Here is a tiny trained network, its code and every weight. The questions are about switching its units off for an input and a class, where a switched-off unit gives its printed mean instead of its output.

import numpy as np


def w(rows, s, z=0):
    codes = np.array(rows[::2]) - 128.0
    scale = np.full(codes.shape[1], s)
    scale[-1] = z or s
    return codes * scale


def f(y):
    return np.maximum(y, 0)


def log_softmax(a):
    a = a - a.max(-1, keepdims=True)
    return a - np.log(np.exp(a).sum(-1, keepdims=True))


def net(x, mask):
    res = np.array(x, float).reshape(1, 3) / 4 @ E
    y = f(res @ A[0][:, :-1].T + A[0][:, -1])
    res = res + np.where(mask, y, B[0][:, -1]) @ B[0][:, :-1]
    return log_softmax(res[-1] @ U[:, :-1].T + U[:, -1])


A, B = {}, {}
E = w([
[245,157,102,250],'x0',
[211,81,254,98],'x1',
[229,103,45,27],'x2',
],0.0093)
A[0] = w([
[70,88,139,86,74],'N0',
[166,137,123,192,79],'N1',
[63,148,19,166,104],'N2',
[205,161,144,189,117],'N3',
[207,159,104,229,120],'N4',
[164,92,233,118,68],'N5',
[37,118,145,43,90],'N6',
[84,215,179,166,77],'N7',
[88,183,56,147,101],'N8',
[194,144,47,12,37],'N9',
[79,122,205,180,76],'N10',
[166,161,80,212,121],'N11',
[92,196,69,147,76],'N12',
[176,142,224,111,66],'N13',
[173,135,73,221,92],'N14',
[77,155,65,145,88],'N15',
[96,139,157,161,196],'N16',
[192,154,76,105,144],'N17',
[118,96,109,139,108],'N18',
[27,110,159,39,103],'N19',
[176,49,251,131,115],'N20',
[185,111,63,59,35],'N21',
[95,106,118,45,103],'N22',
[74,106,143,82,87],'N23',
[69,150,183,188,60],'N24',
[87,104,159,184,248],'N25',
[94,168,212,175,86],'N26',
[165,64,46,44,166],'N27',
[43,84,120,64,167],'N28',
[74,173,158,185,120],'N29',
[182,111,97,170,95],'N30',
[183,181,132,187,80],'N31',
[53,166,190,167,90],'N32',
[52,174,4,165,84],'N33',
[35,148,163,187,84],'N34',
],0.012,0.016)
B[0] = w([
[70,197,201,132,158],'N0',
[102,167,167,123,148],'N1',
[173,71,123,44,197],'N2',
[67,144,190,120,179],'N3',
[58,149,191,117,197],'N4',
[185,90,152,32,172],'N5',
[67,178,210,119,198],'N6',
[187,174,136,139,157],'N7',
[164,80,128,53,174],'N8',
[219,191,123,184,184],'N9',
[197,183,115,153,163],'N10',
[75,136,188,129,182],'N11',
[162,137,136,55,158],'N12',
[174,100,124,22,161],'N13',
[81,159,208,138,173],'N14',
[153,91,155,84,163],'N15',
[135,77,82,187,203],'N16',
[141,113,107,188,190],'N17',
[126,124,125,123,129],'N18',
[83,155,199,133,214],'N19',
[151,55,96,23,215],'N20',
[222,183,116,171,159],'N21',
[95,172,169,156,179],'N22',
[94,164,199,120,161],'N23',
[227,220,114,173,158],'N24',
[95,56,61,178,251],'N25',
[201,184,151,133,164],'N26',
[166,111,103,205,239],'N27',
[76,120,172,149,229],'N28',
[176,140,125,155,176],'N29',
[99,170,187,155,155],'N30',
[79,203,227,112,155],'N31',
[191,167,129,158,175],'N32',
[174,77,127,12,203],'N33',
[197,172,116,156,178],'N34',
],0.011,0.015)
U = w([
[42,149,210,123,99],'0',
[160,68,135,2,113],'1',
[194,153,127,196,71],'2',
[38,22,81,195,255],'3',
[107,171,92,96,100],'4',
[93,162,86,96,103],'5',
],0.017)

Each question gives the input, the list of numbers given to net, and the class t.
The units are the neurons (one row each of A and B). Each row of codes is followed by its name. A weight is (code - 128) times the scale printed after its matrix; where a second scale follows, it is the last column's (A, B and U).
mask holds one flag per neuron, in row order. A switched-off neuron (its flag False) gives its mean, the last column of its row in B, instead of its output. The means were averaged over made-up inputs and are rounded, as every weight is.
A unit's drop is (log p(t) with every unit on - log p(t) with that unit switched off) / (log p(t) with every unit on - log p(t) with every unit switched off).
The circuit of an input: a set's keep is (log p(t) with only the set's units on - log p(t) with every unit switched off) / (log p(t) with every unit on - log p(t) with every unit switched off). Starting from the 12 units with the biggest drops (on a tie, the unit counted first), units are removed one at a time, each time the one whose removal leaves the highest keep (on an exact tie, the one counted first), for as long as the keep stays at least 0.8.
circuit, biggest first: the units of the circuit, biggest drop first
most important unit: the unit with the biggest drop
top k neurons: the k neurons with the biggest drops, biggest first
drop when u is switched off: that unit's drop, to one decimal
input [-7,-1,8], class 2: circuit, biggest first => (N9)
input [-4,-8,-8], class 1: top 3 neurons => (N33 N2 N8)
input [5,-7,7], class 1: top 3 neurons => (N33 N2 N8)
input [8,-8,-7], class 0: top 3 neurons => (N14 N4 N11)
input [6,-8,5], class 1: top 2 neurons => (N33 N2)
input [4,-4,4], class 0: top 4 neurons => (N20 N14 N4 N11)
input [-4,-2,5], class 2: top 2 neurons => (N27 N9)
input [-6,6,7], class 2: top 2 neurons => (N9 N27)
input [-2,-2,4], class 2: top 2 neurons => (N25 N9)
input [0,4,-5], class 2: drop when N33 is switched off => 0.2
input [-1,-3,0], class 3: drop when N20 is switched off => 0.2
input [8,-7,3], class 0: drop when N14 is switched off => 0.1
input [2,7,-6], class 1: drop when N20 is switched off => 1.0
input [7,5,-6], class 0: most important unit => N4
